Each row is shifted at random along 4 fixed directions that mean nothing.
Known rows, with every way that one mark hangs from another:
Y(B(S(P)) M(E) W(F U)): [   1  150  -91 -147 -294  -11 -183   57 -250 -304  106  -33  -10  -28
   56 -185  118    0   73 -264  139  -93 -384  269  -34   73   93   44
  -41   88  -71 -331  201 -280 -346  155  152   97 -185    4 -104 -223
  -72  223  163   92  -13  144   32  -26   36  378 -442 -174   23 -169
  -68 -468  263  181 -111   48  121]
U(M(B(S(K P)) E) W(F)): [  88  285  -31  -63 -142  -14 -182  102 -123 -128 -123 -264 -387  312
 -279  -35  513  222  175 -230 -141 -497   48   32  201  329  -19  -43
   -3  285  -46 -107  262 -341  121  204  300  -82   96    5   32 -252
   17   20 -199  141   19  277  -32 -151  -68  130 -102 -358    7 -112
  -93 -251  721  -99  366  306  118]
W(F K(T) U): [-410   16  177   48 -188  -10 -169 -128   20  239 -120   41 -335  226
  -50  243  244  -29  362  114 -191 -352 -155 -211 -108   83  -37  117
 -239   62   32 -141    7 -230 -152  197  -95 -269  139  -53  -22  110
 -128  -25 -106  318   19  120  -11  103 -299 -282 -122 -348 -107  -62
  277 -226  632  118  275  161  -54]
Y(E(B(S(K P))) M W(U)): [ -74  220  -99 -369 -327 -424 -443  216 -285 -445  265  -60  -21  199
 -125 -137  245   86  -79 -177  250  -97 -410  -20  370  -52 -159   94
 -178   29    1 -457  455 -264 -281  357  469  218 -235  -10   20 -206
  288   31    7  246   90   96   98 -149  251   43  -43 -238  205  -95
 -213 -294  245  390   68  225   96]
H(F K(T) S): [ 117  -43  197  -17    3  278  160    1 -435 -205   22 -643 -503  203
 -102 -267  122 -192  305   25 -213 -173  238  378 -296  621  197 -159
  261  484 -329  203   31   17   -9 -236  -61 -179  204   71  -48  -65
    9  130   77  -14  -36  553  398  186 -249  303 -275  103 -462  185
  -12 -322  470 -424  254 -309 -217]
W(F K(S(Y(B M)) T)): [  76 -207   39    5  -55  270  -82   37  -81  -38 -186  116 -127  268
  304 -110 -191  170  252   43   44 -385 -187   75 -252   41  182  331
  -11   22  -58  250 -415 -105   35 -281 -288  -40   32 -224 -201   73
    2  300  315  -44 -194  122 -267  344 -392  114 -289  -45  -22  180
  345 -210  294  173  -42   63  101]
P(B(S(H K))): [  49 -100   42   71  -37  167  163   84  -35  -85   -7 -165 -289  255
   -5  -46 -212  -11  211  -91  -60 -238  -51   64   79  154  132  121
   75  192 -167  271 -294   68  119 -345   39  -32    8 -153 -262  105
 -134  268  433 -168 -219  470 -324   87 -513  246 -339   45 -166  131
  134 -201  380  110  104   26  102]
W(F U(M(B(E S)))): [ 175  180 -263  -57 -226 -248 -214   97 -247 -241  -34 -118 -178  278
 -133   38  250   39  278  -18  196 -189 -255  -95    9   93 -223  -35
   25   75   53  -17  292 -205   70  257   35   63   24  -28  127 -188
   50   69 -154  230  163  141   21 -111   65   10   38 -306  118   41
  -59  133  395  284  141  248 -159]
H(F P(S(Y(E(M(W)))))): [ 263  -37  -53  -45  -91 -105 -100  196 -279    5 -117 -237 -294  261
  -10  -61   78  203   24  -64  107 -470 -102    3  195  305   51  -34
  -36  -18    5  356  -19    5  380 -276   22  106  -99 -348  -25   96
  341   26  204 -108 -193   -1 -284   99  -30  -28 -151  -32   14  504
   19   46  161  189 -143  -32  -65]
Y(E(M(U(W)) P)): [  48  132 -102    5 -104 -217 -334  188 -269   88   12  168  120  165
   76   74   80   44   29 -145  218 -302 -244  -81  107  126   73 -168
 -119  -11   21  143   52  -37  264  -58   68  214 -145 -254  100  117
  157   42  151   58   -9 -121 -342   14   35   30 -128 -214  249  408
    9   -9  -57  308 -307  232  118]
S(H(P) K Y(W(F))): [   1  -68  -84 -132 -120 -459 -191  -31 -108 -101   37   64 -123  203
  -72  -24   24   47  123  -51  115 -178 -224  -35  307    3  -58  194
 -217 -102  -66   34 -107  -87  -27  120   95   51 -178 -292    1    6
  203  170  178  -92  -83  -12 -209  -64  -85 -192  -28 -112   81   96
   79   30  334  267   68  111   29]
M(W(K U)): [ -46   95  -46  155 -167 -171  -64   13   -7  128 -124 -240 -275  307
 -175  256  162  -34  333   53  -95 -280  -42 -159  -12  147    8  -93
  -95   62   -4   21   95  -15  138   85   28  -72   92 -121   -1    8
   -6  -52 -132  122 -100  102 -122  -13 -108  -70 -104 -247   12  185
  171  -87  401   57  152  136   18]
K(S(H P(B(E(M(W))))) T): [-179  -26   14 -250 -242 -247  -73 -122 -147  -39 -131  452  400 -121
  373 -275 -419  434 -217 -286  388 -568 -640  -85  139   26  -12  358
 -100 -106   23  -55 -277 -369 -259  -60 -202  340 -329 -207 -220  547
    4  373  633  -51  -92  -29 -776   71  157 -246 -498 -465  134  -61
 -120 -368  123  615 -309  169  109]
Y(B(E(P S))): [  76   49  -11   -2 -159  -39  -82  330 -195  -58  -35  -10  -20  211
  110   19 -114   -2  114  -93  162 -353 -165 -267   53   39  -41   86
  -63   -7  -26  262 -123  -21  138 -372   -8  200  -55 -356   53  130
  107   55  160   19  -50 -126 -403  -34 -238  -48 -143 -119   74  329
   80   -9  142  430  -62  184    8]
E(B M P S(H) Y(W(F))): [-145   50  208 -391 -230 -266 -212  126 -609 -587  296 -194  -16  164
  167 -251  277  -53  356 -170  173   -1 -314  -17  265  325  -28 -288
  -17   58  161 -271  496 -275 -258   57  318  136   30    0  307 -107
  269  -75   46  285   56 -181  219   36  -25    1   76 -122  109  248
 -168  -53  485  263   42  150  -47]
H(F K(T) S(Y)): [   1   54   64 -165 -148 -388 -141  -13 -312 -149   71 -124 -209  233
  -64 -199  145  -41   30   69  161 -343  -53   -2  -16  271 -106  209
  -98  -34 -141  -50   66 -190  -98  204 -137   73  -59 -168   19  173
  270   76   24  155   72    7  141  105  260 -413   90 -269  -34  -40
  -44 -115  309   38  297 -109 -340]
W(F K U): [  -3  -60 -241  218    0 -329  -83 -126  -46  156  -76  303  -44  304
  192  222 -178  -73  261   36  206 -224 -286 -119 -166 -133   24   97
 -204 -201  -17  229 -255   34  245  136 -324   25  -86 -356   25   99
   34  199  190 -101  -24 -113 -384   87  -28  -77 -135 -107   92  283
  332  221  203  365 -219   49  -28]
K(S(H(F) Y(W)) T): [-326  -20  318 -332 -375  -17 -112  -34 -114  -17   22   32 -200   16
 -112 -233  186   13   14  -58 -191 -271 -236    3  165  296  -97  298
 -126   26  -67 -241   29 -388 -509   85   77  -43  -11   53 -170  325
   26   93  145  242 -104  168   92   80 -161 -318 -156 -403  -18 -247
   51 -552  454   63  338  113  -32]
Y(B E(P(S)) M(W)): [ 285   27 -274   13  -49  -56 -309  423 -178  -72  -52   63   78  363
  200  -23 -113   96  -17  -51  402 -397 -274  -91   90  -64   27    9
 -140 -124   40  318 -128   25  278 -237  -10  304 -126 -437  -74   63
  307  104  152  -30 -221 -134 -458  -63  -89    9 -121  -64  337  469
   43   44 -126  555 -296  238  185]
H(F K(S(Y) T) P(B(E))): [ 137  -12   16 -287 -129 -222 -124   15 -332 -240  -34 -223  -60  133
  118 -327 -104  120  -35    7  281 -542 -200  119    2  300  -42  204
   22  131  -86   97  -74 -220 -114  -61 -163  201 -126 -215  -69  202
  170  245  230   48   55   59 -134  123  136 -221 -193 -227 -106   45
  -70 -149  237  187  128  -89 -255]
M(E(B(S(Y))) W(F K U)): [ 351  -21 -322    6  -45 -463   52 -137 -385 -413   21 -178   31  191
  195 -143 -133   80  417 -196  336 -144 -353  223 -140   65  121 -156
   68  -69   55  -48  145 -111  114  232  -99  264 -116 -257  106 -261
   66  237  160 -116    5 -206 -202   46  384  272 -112 -112  118  179
 -114   37  285  260 -164  -51  -71]
S(H(K) Y): [  23   41  -54  -12 -159 -387  -24  -21 -127 -100  126  -62 -139  249
 -123  -61   48  -56  210  -56  115  -84  -76  -34  221   35    8  133
  -51   -8 -115   27  -38  -25    3  -46   39   40 -115 -206    4  104
  144  132  169   10  -84   93  -53  -24  107 -152   24 -175   64   41
   89  -78  270  -36  227    8  -60]
P(B S(H K)): [ 145 -110  -68   53   64   68   42  272  -65  -67  -32 -348 -408  536
  -29   54  -19   64  278   20  -14 -280   17  -14  206  120   44   74
   67  169  -15  413 -280  161  303 -342  124  -84  127 -277 -205   89
   90  158  195  -74 -245  427 -334  -43 -581   41  -70   81  -96  319
  168   12  433  153  227  144  157]
B(E(M(W) S(K(H)) Y)): [ -73  122  277 -283 -330 -250 -122   50 -196 -318  -67  -13  -97    8
    7 -124   62  260  175 -237   71 -280 -211 -199  310  295  -92  -15
  -31    9  103 -424  248 -282 -194 -192  179  157  -94  -11   78  170
  159  -92  215  244   97  194  -83  132   41  -87 -108 -405  -20  104
 -130 -436  428  178   90  129 -157]
P(B(S(Y(M)))): [  75  -75   14  118 -168  152  -42  226   38   76  -61   69 -178  193
   27   59  -97  138   34   19   68 -407 -136  -89   78  -10   79  291
  -49   -7  -40  269 -275  -19  197 -330  -67   82  -81 -227 -265  205
  -25  175  358  -56 -235  116 -410  269 -414  -18 -224  -86   54  147
  236 -136  119  261   34   71   55]
H(K P(B(E) S(Y))): [ 532  -48 -254  -31   43 -148   37  298 -479 -414   55 -878 -311  357
  -19 -158   26   55  322   34  260 -231   53  279  108  305  122 -171
  302  406  -49  389   10  206  328 -351  157   86   39 -249    7 -237
  233  181   82 -140  -21  269  -52   -7 -170  285  -28  203 -211  456
 -122  142  209   -8  202 -117 -145]
W(F K(S(P))): [ -57  156 -103 -127  -84 -354  -92  -50 -307 -388  102 -293 -262  232
  -50 -136  418    5  245  -45   26  -65   17   21  118  194  -14  -48
   -7  179   -7 -243  374 -193 -235  390   77 -116   75   86  202 -208
  183  -78 -232  249  171   94  299 -182   94    2   86 -235   -5  -20
  -72 -117  587  -26  460  199 -162]
B(E(P S(H Y(W)))): [ 134  -64   -9 -195 -260 -126  167   63 -547 -493  226 -200   73 -239
  120 -428 -226  -53  214 -370  119  147 -358  408  196  196  251  -96
  229  250 -149 -140   49  -82 -294 -317  243  196 -222  -31   34  -73
   14  285  524 -275  -19  173  -11   38  -26  585 -374   86 -104  135
 -245 -415   99   90 -199 -101  -12]
P(B(E S(H(F K(T)) Y))): [  74    6   95 -366 -290  -40   12   22 -403 -332   78 -601 -410  202
 -208 -304  100  -15  394   13  -26 -260  -96  128  194  436 -130  100
  208  358  -76  -84  162 -105 -243 -116  156  -41   35   34  -52  -54
   60  153  112  172  -41  486  184   24  -78  -31  -81 -161 -297  -80
  -99 -264  556  -44  534  -83 -195]
U(M(W(K(T)))): [ 162  -82 -267  193    8 -150  -92 -144 -218  -67  -32  220  274  -16
  346 -135 -294  106  117  -10  306 -204 -229  313 -286   50  208  -43
   43   49 -204  101 -187  -58   63   74 -330  171 -100 -104  -61   94
  -41  353  347 -246  -48   89 -261  106  232  187 -208  -88   94  220
  -74 -102 -103  180 -331  -70   98]
W(F K(H T)): [ 297 -207 -223   47  216    6   39 -135 -460 -449   85 -255  -73  135
  354 -264 -219  -93  615   48  121  170  -22  538 -330  234  254 -311
  235  345 -149  225 -130  133  -31 -136 -302  -38  109   60   85 -275
  -15  337  203 -167   40  353  196   45 -172  480  -90  174 -205  406
   27   11  183  -40  -63 -182   23]
M(B(S(K(H(F P)))) E U): [ 121  295  173  -44 -132  -42    7  -19  154  -74 -278  153 -172  238
   29 -161 -167  109 -135 -415   19 -628 -194   58  -41  341   46  149
 -185  -94 -208  -12 -141 -509   51 -170 -219  186 -262 -311 -196  364
 -153  212  325   88  -44  216 -380   33   46  -46 -548 -474  -23 -170
   55 -515  466   97 -165   99 -184]
S(H(P) K Y(E M W)): [  78    3   56 -160 -201   12 -290  302   20  148  -95 -113 -395  432
 -294  132   44  174   75  -94 -130 -342 -134 -159  413   34    0  233
 -199   57  -91  289 -213   33  259 -432  358  -29 -154 -375 -151   27
  269   67  173  -78 -352  321 -278   60 -437  -39 -145  -27   43  341
  307 -146  330  135   51  181  275]
B(E(P Y(M W(K(S))))): [  13  148  -15 -261 -345 -131 -169  109 -451 -466   97 -242  -19   38
  105 -227   59  -11  160 -196  179 -113 -295  145   68  299   85 -118
  110  235  -18 -320  330 -237 -287  -51  211  155  -41   47  103 -124
  162    4   97  100   96  129  200  189   -2  358 -190 -117    5  215
  -81 -389  223  136  -18  115 -155]
M(B E(Y) U): [ 308  175 -176  145   14 -142   88  -27 -290 -592   76  -31  230  -32
  202 -326 -126  -57   90 -536  260   38 -200  644 -252  249  454 -322
  274  216 -125 -182   79 -241 -119 -113  -59  293 -179 -112   29  -91
 -230  282  369 -150   88  -19   47   83  431  519 -412  -81  139   11
 -283 -421  -62 -138 -335 -177 -143]
K(H(P) S T): [  94  -72  129   51   77  197   -3  171  -64  112 -186 -148 -156  317
  200    1 -130  118  142  120  -37 -423   32  -52 -243  289  134   17
 -100  109 -124  609 -352  -29  219 -489 -323   36  145 -198  -99  299
   -8  195  104   36 -141  201 -284  107 -577 -118 -171 -157  -87  437
  263  -80  331  161   44  138   66]
Y(B M(E W(K))): [ 202  183 -170  -18 -158  -37 -217  113 -173 -388   29 -344 -136  164
  -73 -107  189   21  266 -200   94  -87   -6  223  -56  159   78 -197
  128  252  -69 -239  296 -129 -146   50  152   60  -33    7  -38 -286
   52  -18 -115  137  -75  210  207 -103  178  296 -123 -193   94   47
 -101 -345  177 -135  107   38   85]
K(H S(Y(B M(U))) T): [ 437  -57 -142 -104    0  -19 -243  337 -140 -224 -119   -4   95  472
  273 -141 -173  238  210  135  267 -229 -169   75 -165   67   69  196
   25 -104   25  410 -299   21  183 -393 -299  264   -1 -274  -94  134
  153  315  135  144 -169  115 -284   94 -232  -97   25 -152  223  358
  206  -30   35  315  -31  237  180]
Y(E(B M S(P)) W(K U)): [  54   91 -108 -238 -142 -422 -317  198 -436 -254  134   55  150  332
  256  -44 -137  121   49 -220  368 -212 -509 -109  170  -36  -32  -35
 -181 -130   70   17  103 -107  161   64  211  279 -277 -314  112  -10
  366  136  251   17   -9 -213 -351    0  276   41  -88  -94  212  389
    0   62   97  537 -367  104  183]
P(B S(Y(E W))): [-223  -45  196 -139 -252  169 -175  188 -112 -127  131   30  -91 -203
    4 -193   50   -9 -160 -309   13 -236 -360  261  263   46  137  112
  -70  192  -15 -427  -16 -354 -466   -9  388   34 -205  -23 -388  180
  -57  130  435   76  -54  124  -65  133 -215  146 -410 -222   27 -257
 -116 -716   41  124   13  -31   38]
P(B(E(Y) S(H(F)))): [-113  168  124 -320 -392  -70  -36   98 -307 -342  145 -436 -420  147
 -297 -116  289 -107  277 -133  -61 -200 -142  -31  248  450 -188  -43
  124  251   29 -281  414 -198 -325  -10  278   -9   53   78   30  -14
   34  -83  -27  293   26  325  271  -30 -106  -83  -55 -295 -138  -79
  -92 -233  584   57  499   30 -275]
E(S(H K(T) P Y(W))): [ 122 -215  -69  -67  -28 -293   42   75 -156   31  -83  333  199  247
  308 -156 -526  286   -7 -119  213 -361 -390    9  195  -83  173  457
 -168 -230 -125  396 -659   61  218 -361 -121  251 -277 -517 -112  309
  152  508  679 -448 -281  -37 -823  113  -99 -113 -243   69   72  296
  128  -77  105  550 -275   44  300]
U(M W(K(S(Y(B))))): [-155   83   68   36 -305  -62 -247   43   91  205  -53  436   94   39
  137   22  -14  122 -170 -132  140 -561 -313 -104  -72    0   24  365
 -219 -175 -113 -138 -195 -394  -51  143  -73  129 -140 -178 -289  356
    1  219  262   38  -54 -107 -393  198   -6  -99 -242 -518  258 -169
  215 -328  145  173  -82  210  108]

Rows:
[ 450   94 -296  138  118 -137    0  198 -345 -503   49 -370  -60  362
   43 -116   37  -41  321 -235  183  -38   63  334 -134  260  252 -376
  254  268   -8  310   48   59  274 -263   21  210   76 -212  148 -286
   48  119   19 -146  -36  -65   47   -2  135  282   19   76  143  442
  -87  101   58  -45  -25  -83  -24]
M(B E(Y))
[  83  -25 -135 -136 -148 -421 -106  161 -358 -498  237  -49    7  246
  247 -283  -35  118  140 -116  384 -111 -270   84  336    2   68  160
   23  -62    9  -12   -6  -88    8 -117  103  181 -131 -248  -47   -7
  271  211  388  -68  -44  -14 -212  -30   11  101   -8    1  129  180
 -109  -42  187  322  -78  137   14]
E(M P(S(H K Y(B))))
[  44  -27   11  -85 -263 -151 -139  128 -237 -324  187  169  127 -178
  118 -253  -21   27  -81 -191  196   58 -277  232  127  -15  136  119
  -18  -21  -98 -273   58 -162 -290   -7  109  186 -263    6  -76   73
   94  165  369  -55   -5   40   48  152  102  199 -183  -82  147  -27
 -126 -413 -114  146 -130  -45  -16]
E(S(Y(M W)))
[ -45  246  213 -101 -230   -4   42  -98   51 -426  -87  -43 -113 -130
  -69 -334   28   88   20 -496  -54 -280 -131  224   94  298   90  -70
   -8  208 -133 -563  208 -585 -463   68  122  119 -143  144 -227   74
 -242   98  233  182   53  320   41  -40  122  226 -461 -540   -5 -451
 -279 -883  438 -111  122   81 -113]
M(B(S(K(H))) E W)
[  82  129  166 -285 -164   56 -186  274 -378 -381  175 -443 -316  363
 -119 -179  199  -98  314 -174   28   -1   -2  -45  195  261  -16 -150
   69  244  -61  -26  243   -8  -47 -280  383  -58  -27  -47   43 -140
  238  -27   57  273  -73  408  254  -87  -75  178  -35  -79  -36  193
  -16 -211  382 -130  253   42   51]
Y(B E(M S(H(K))))
[  86  108 -278 -326 -256 -585 -409    5 -520 -652  290  191  476 -127
  457 -373 -334  -65   96 -216  663   52 -568  188   87   -3 -150 -110
  -17  -21  -36 -357  193 -263 -394  209  -20  447 -358  -39   46  -74
  260  256  355   44  228 -158  -68  -88  423  190  -90 -235  208  159
 -227  -97 -260  534 -436   42  -38]
Y(B(E(M P)) W(K(H)))
[-230   91  378 -163 -288  -22   52 -113   42   -5  -91  359 -153 -207
   95 -213 -246   80 -208 -380  -35 -460 -295  -13  101  211   -3  288
 -199  -46 -258 -262 -156 -449 -303 -263 -139   90 -333 -149 -179  504
  -58  163  553  -27   73  300 -248  130  -69    1 -612 -397 -230 -191
   42 -653  409  119 -197  -72 -239]
B(E(S(K(H(F P)))))
[-169   58    5  -83 -322  -97 -249  161 -125  -30   47  196  165 -100
   71  -44 -114 -101  -56 -168  170 -289 -358 -106  104   -7  -99  127
 -132   38  -90 -125  -56 -237 -281  -61  106  232 -176 -193 -114  150
    8  120  249   44   -1 -175 -312  -23 -123  -42 -311 -249  109   28
   -5 -298  -48  431 -176  139   57]
Y(B(E(P)) W)
[  -8  -50  175  -24 -212  144  271   41 -286 -407  228 -485 -337   12
 -141 -248  138  -70  369 -212 -200   86  -10  284   74  301  214  -96
  264  378 -177  -61  190 -113 -205 -272  255  -60   79  136  -85 -129
 -140  130  241  -20 -103  333  235   73 -295  446 -234   -7 -195  -32
 -100 -401  491 -250  280  -78  -32]
E(B(S(H Y)))
[-148   60   66  -89 -149 -143 -167  -94 -129   -3   -2  -12 -235  264
   75    6   16  -83  330  107  -33 -242 -181   34 -131  226  -70   20
 -139   27  -58  -39    6 -176 -130   70 -239  -60   42  -26  -27  159
   13  116    7  216   13  227   82   34  -69 -195  -80 -322 -103   76
  228 -165  427  107   96    9  -59]
W(K(H(F) T) U)
[-314  130   96   -3 -206 -382 -178   36 -191 -242  252  301  215   -8
  199  -78   87  -72  -51 -188  287 -262 -303  -80   87   22   57  -28
 -190  -90    9 -273  212 -378 -243  109   -7  294 -101 -180  114  227
   61  -15  172  148  111 -491  -93   77  197 -255  -66 -328  263   13
  -90 -171  130  333 -109   99 -152]
E(B P Y)
[-227  186  154 -298 -179 -380 -365  -29 -150 -312  147 -118 -238  106
 -103 -182  379   -1   50   75   26 -224   12   19  169  292 -217   31
 -206  110  -99 -360  359 -361 -444  308  -15  -13   -8  121   70   85
  164  -77 -204  408  202  214  408 -200  110 -443  139 -453  -46 -181
 -149 -279  479   40  431  101 -221]
S(K(H(F P) T))
[  60  -58   58 -101 -123 -219 -193   13  -35  -44  -84  328  -11   71
   76  -99 -207  284   50 -206  118 -304 -255  -56  319  -17   43  149
 -149  -97    1  -47 -207 -137   67 -260   32  192 -261 -246 -153  202
  194  149  497  -71 -132   84 -416  150   18  -36 -209 -251  132  216
   82 -297   72  222 -226   57  134]
S(K(H) Y(E(M(W))))
[-131  133  195 -135 -302   73 -142  139 -228 -286  195 -100 -327 -139
 -238 -206  302   12  -80 -334  -83  -24 -126  227  124  130  169   62
   28  259 -157 -445  290 -309 -384  -31  327  -59 -176  117 -150  -31
   75  -59  164  149   43  328  429  148  -14  273 -266 -237  -23 -212
 -121 -663  244 -248  157  -75 -180]
H(S(Y(E M)))
[  69  113   67 -130 -295  153 -112  265 -112 -106  -41 -182 -146  181
  -49 -111  120  195   17 -244  -81 -298 -249  168   64  112  216  207
    7  121  -35  -34  -50 -231  -95 -291  251   83  -87 -155 -236  -38
    0  200  185   35 -226  135 -173  109 -222  280 -443 -163   38    5
  160 -561  315    2  -34  124  298]
K(S(P Y(B M(E) W(U))))
[ 303   66 -169  138 -116  -53  -99  117 -104 -228  -36   39  103   52
    9 -149   -2   88   43 -263  153 -157 -186  405  -53  149  279  -45
  157  142 -111   25  -72 -127  110  -86   -6  209 -166  -79 -114   -5
  -81  287  270 -157  -72   73 -155  130  102  361 -335 -145  205   38
  -62 -260  -96  -44 -260   32   78]
S(Y(M(B U(W))))
[ 124   83   -7  123  -54  179  -83  169   21  212 -295 -134 -423  489
 -201  156  248  225  204  -10 -209 -678   76 -165  128  297    2  123
  -64  172  -96  400 -172 -102  510 -106  102 -115  166 -182  -62  -55
   18  141  -15  -70 -174  269 -441   25 -486   57 -194 -172  -49  199
  223   30  663   89  198  320  230]
U(M(B(S(K P))) W(F))
[ 100   89  -53 -201  -63 -190  -82  119 -466 -334   59 -475 -116  181
   -6 -242    2   89   97  -78  225 -353 -113  152    8  287   11   27
  137  374 -129    8   59 -100 -104  -19   86  100  -49  -91  -19  -30
  138  181   90   60   97  255  -22  -33   57  -18 -161 -136 -207   43
 -212 -188  324   92  246  -70 -139]
H(K(T) S(P(B(E))))
[ 209   38  -89 -173  -27 -263 -141  250 -411 -461  164 -328  -46  248
  100 -273   38  115  179    2  210 -149  -79  210  -24  195   67   71
   40  129  -88  107   -8  -88  -96 -100  -28  179  -12 -108  -12  -96
  214  224   17   63    3   16   55 -105  -27  -95   83 -165   27  121
  -97  -63  232  152  218   11   29]
K(H(S(P Y(B))) T)
[  68  -75  -46   66 -195   34  -43  -35  -81   62 -215  194  -59   12
   24   62  -98  157  210 -148   69 -327 -264  -36  -21  117   79   42
   23   17   14   43 -122  -54   66 -271 -116  111  -74 -221   14   92
   14   92  283 -113 -124   48 -315  262 -129   92 -352 -126   10  297
  147 -163  187  221 -211    9  -39]
B(E(Y(M(W(F)))))
[  89  -49 -108  -46 -153 -325 -206   87  -16 -120 -113   32 -257  269
  -82   -2  278  274  137   42  134 -322 -123 -134  346  -33  -95  250
 -132 -141  121 -159   56 -121   35  172   57    6  -36 -200  -29   17
  284  -27   21  116  -70   71 -167   24  -53 -223   78 -205  147   48
    3 -126  380  255  237  241  -60]
P(S(K Y(M(W(F)))))
[ -92   69  287 -152 -102   88 -192  153 -274 -166  -49 -224 -260  178
   13  -63  351  105  264 -100  -92 -402  -51   -2  224  386  102 -154
    8  231  105 -198  223 -201   18    2  253  -84   87    2   51    2
    4  -46   74  273   42  233  -96   88 -386  142 -248 -191  -96   85
  -59 -306  583   49  123  265   49]
E(M(U(W(F))) P(B) S(K))
